Here is a tiny trained network, its code and every weight. The questions are about switching its units off for an input and a target symbol, where a switched-off unit gives its printed mean instead of its output.

import numpy as np


def w(rows, s, z=0):
    codes = np.array(rows[::2]) - 128.0
    scale = np.full(codes.shape[1], s)
    scale[-1] = z or s
    return codes * scale


def f(y):
    return np.maximum(y, 0)


def softmax(a):
    e = np.exp(a - a.max(-1, keepdims=True))
    return e / e.sum(-1, keepdims=True)


def log_softmax(a):
    a = a - a.max(-1, keepdims=True)
    return a - np.log(np.exp(a).sum(-1, keepdims=True))


def net(x, mask):
    ids = ['ΓΘΞΣΦΨβεζηλτω'.index(c) for c in x.split()]
    T = len(ids)
    res = E[ids] + P[:T]
    u = 0
    for l in range(2):
        r = res
        for j in range(2):
            rows = slice(2 * j, 2 * j + 2)
            q, k, v = (r @ M[l][rows].T for M in (Q, K, V))
            z = softmax(np.where(np.tri(T) > 0, q @ k.T / 2**0.5, -1e9)) @ v
            o = O[l][rows]
            res = res + np.where(mask[u + j], z, o[:, -1]) @ o[:, :-1]
        u += 2
        y = f(res @ A[l][:, :-1].T + A[l][:, -1])
        res = res + np.where(mask[u : u + 4], y, B[l][:, -1]) @ B[l][:, :-1]
        u += 4
    return log_softmax(res[-1] @ U[:, :-1].T + U[:, -1])


Q, K, V, O, A, B = {}, {}, {}, {}, {}, {}
E = w([
[139,96,88],'Γ',
[145,115,122],'Θ',
[136,97,103],'Ξ',
[148,121,133],'Σ',
[145,104,107],'Φ',
[142,107,118],'Ψ',
[126,68,88],'β',
[131,93,109],'ε',
[195,121,98],'ζ',
[115,101,179],'η',
[202,141,129],'λ',
[46,68,223],'τ',
[248,193,99],'ω',
],0.015)
P = w([
[60,186,76],'0',
[127,44,64],'1',
[93,219,123],'2',
[158,50,119],'3',
[121,251,195],'4',
[184,33,156],'5',
],0.015)
Q[0] = w([
[173,106,223],'L0H0',
[201,181,233],'L0H0',
[255,131,84],'L0H1',
[61,161,163],'L0H1',
],0.0093)
K[0] = w([
[164,83,104],'L0H0',
[174,195,168],'L0H0',
[252,198,159],'L0H1',
[182,67,35],'L0H1',
],0.013)
V[0] = w([
[91,177,231],'L0H0',
[148,122,200],'L0H0',
[42,103,157],'L0H1',
[209,254,117],'L0H1',
],0.0058)
O[0] = w([
[126,117,2,4],'L0H0',
[137,146,117,55],'L0H0',
[59,4,185,103],'L0H1',
[135,66,86,223],'L0H1',
],0.0055,0.0025)
A[0] = w([
[147,143,184,209],'L0N0',
[122,129,120,85],'L0N1',
[90,191,130,2],'L0N2',
[1,105,215,155],'L0N3',
],0.0093,0.0042)
B[0] = w([
[167,114,52,220],'L0N0',
[202,124,121,128],'L0N1',
[101,2,132,153],'L0N2',
[205,218,152,254],'L0N3',
],0.0083,0.004)
Q[1] = w([
[194,134,154],'L1H0',
[79,185,138],'L1H0',
[210,22,118],'L1H1',
[114,190,1],'L1H1',
],0.0089)
K[1] = w([
[60,48,150],'L1H0',
[45,83,73],'L1H0',
[246,138,178],'L1H1',
[29,151,132],'L1H1',
],0.013)
V[1] = w([
[139,122,252],'L1H0',
[70,95,135],'L1H0',
[25,128,192],'L1H1',
[114,227,95],'L1H1',
],0.011)
O[1] = w([
[137,154,188,81],'L1H0',
[93,106,105,78],'L1H0',
[56,117,254,2],'L1H1',
[216,197,104,144],'L1H1',
],0.012,0.0054)
A[1] = w([
[247,100,111,173],'L1N0',
[102,222,104,249],'L1N1',
[133,123,142,44],'L1N2',
[140,192,55,1],'L1N3',
],0.011,0.004)
B[1] = w([
[20,184,137,250],'L1N0',
[201,25,79,193],'L1N1',
[166,63,112,128],'L1N2',
[172,110,254,199],'L1N3',
],0.0096,0.019)
U = w([
[251,111,60,227],'Γ',
[190,144,96,177],'Θ',
[144,106,120,2],'Ξ',
[137,109,126,52],'Σ',
[140,105,104,30],'Φ',
[127,89,135,96],'Ψ',
[125,76,152,62],'β',
[126,78,149,88],'ε',
[137,144,17,67],'ζ',
[105,98,169,191],'η',
[103,160,64,188],'λ',
[85,128,237,198],'τ',
[128,235,92,40],'ω',
],0.012,0.0044)

Each question gives the input, a string of symbols that net reads in full, and the target symbol t.
The units are the heads (2 rows each of Q, K, V and O) and the neurons (one row each of A and B). Each row of codes is followed by its name. A weight is (code - 128) times the scale printed after its matrix; where a second scale follows, it is the last column's (O, A, B and U).
mask holds one flag per unit, layer by layer, with each layer's heads first. A switched-off unit (its flag False) gives its mean, the last column of its rows in O or B, instead of its output. The means were averaged over made-up inputs and are rounded, as every weight is.
A unit's drop is (log p(t) with every unit on - log p(t) with that unit switched off) / (log p(t) with every unit on - log p(t) with every unit switched off).
The circuit of an input: a set's keep is (log p(t) with only the set's units on - log p(t) with every unit switched off) / (log p(t) with every unit on - log p(t) with every unit switched off). Starting from all 12 units, units are removed one at a time, each time the one whose removal leaves the highest keep (on an exact tie, the one counted first), for as long as the keep stays at least 0.8.
units of the circuit, in order: the units of the circuit, biggest drop first
most important unit: the unit with the biggest drop
top k neurons: the k neurons with the biggest drops, biggest first
heads that matter: for each layer, one digit per head in row order, 1 if its drop is at least 0.15 and else 0, layers parted by /
drop when u is switched off: that unit's drop, to one decimal
input β ζ λ, target Γ: units of the circuit, in order -> (L1N1)
input Γ ω λ Φ, target ω: heads that matter -> 01 / 01
input η ω Θ, target Γ: units of the circuit, in order -> (L1N1, L1N0)
input λ τ Ξ λ Γ Ψ, target λ: top 3 neurons -> (L1N3, L1N0, L1N1)
input η ω Ξ Θ, target ω: units of the circuit, in order -> (L1N0, L1H1, L1N1)
input Ψ η ω Ξ, target ω: units of the circuit, in order -> (L1N0, L1H1)
input τ Θ Ψ, target Γ: top 3 neurons -> (L0N3, L1N0, L1N1)
input Γ τ ζ Φ, target τ: units of the circuit, in order -> (L0N3, L0H1, L1H0, L1H1)
input Θ τ Φ Φ, target τ: units of the circuit, in order -> (L0N3, L0H1, L1H1)
input ω λ Ψ τ Γ β, target τ: heads that matter -> 01 / 10
input Ψ ω Φ β Ψ ζ, target ζ: units of the circuit, in order -> (L1H1, L1N0)
input Γ Ψ Θ Ψ ζ β, target ζ: heads that matter -> 11 / 01
input Θ τ Φ λ λ Ξ, target λ: top 3 neurons -> (L1N0, L1N3, L1N1)
input Θ β ω ζ η, target Γ: units of the circuit, in order -> (L1N0, L1N1)
input Θ ζ Ξ τ λ λ, target τ: top 3 neurons -> (L0N3, L1N0, L1N1)
input β ε ζ ζ Γ ε, target ζ: top 2 neurons -> (L1N3, L0N3)
input Ξ ζ Σ ζ β, target Γ: units of the circuit, in order -> (L1N1, L1N0)
input Γ τ Σ η, target τ: top 2 neurons -> (L1N1, L0N3)
input Ξ ε τ ζ, target τ: units of the circuit, in order -> (L0N3, L1H0, L1N1)
input τ Θ Ψ Θ ζ, target Γ: heads that matter -> 10 / 00
input τ ε β, target Γ: units of the circuit, in order -> (L1N0, L1N1)
input Ξ ε Ξ ζ Φ, target Γ: top neuron -> (L1N0)
input λ τ ζ Ψ η, target Γ: top 2 neurons -> (L0N3, L1N1)
input λ Σ Σ λ ε, target Γ: top neuron -> (L1N1)
input λ λ ζ Θ Θ ζ, target ζ: top 2 neurons -> (L1N3, L0N3)
input ζ Ψ λ ε, target λ: top 2 neurons -> (L1N0, L1N1)
input ζ ω τ τ, target ω: most important unit -> L1N0
input η β ω ω, target ω: top 2 neurons -> (L1N0, L1N3)
input ζ λ Ψ Ψ, target λ: drop when L1N1 is switched off -> 0.3
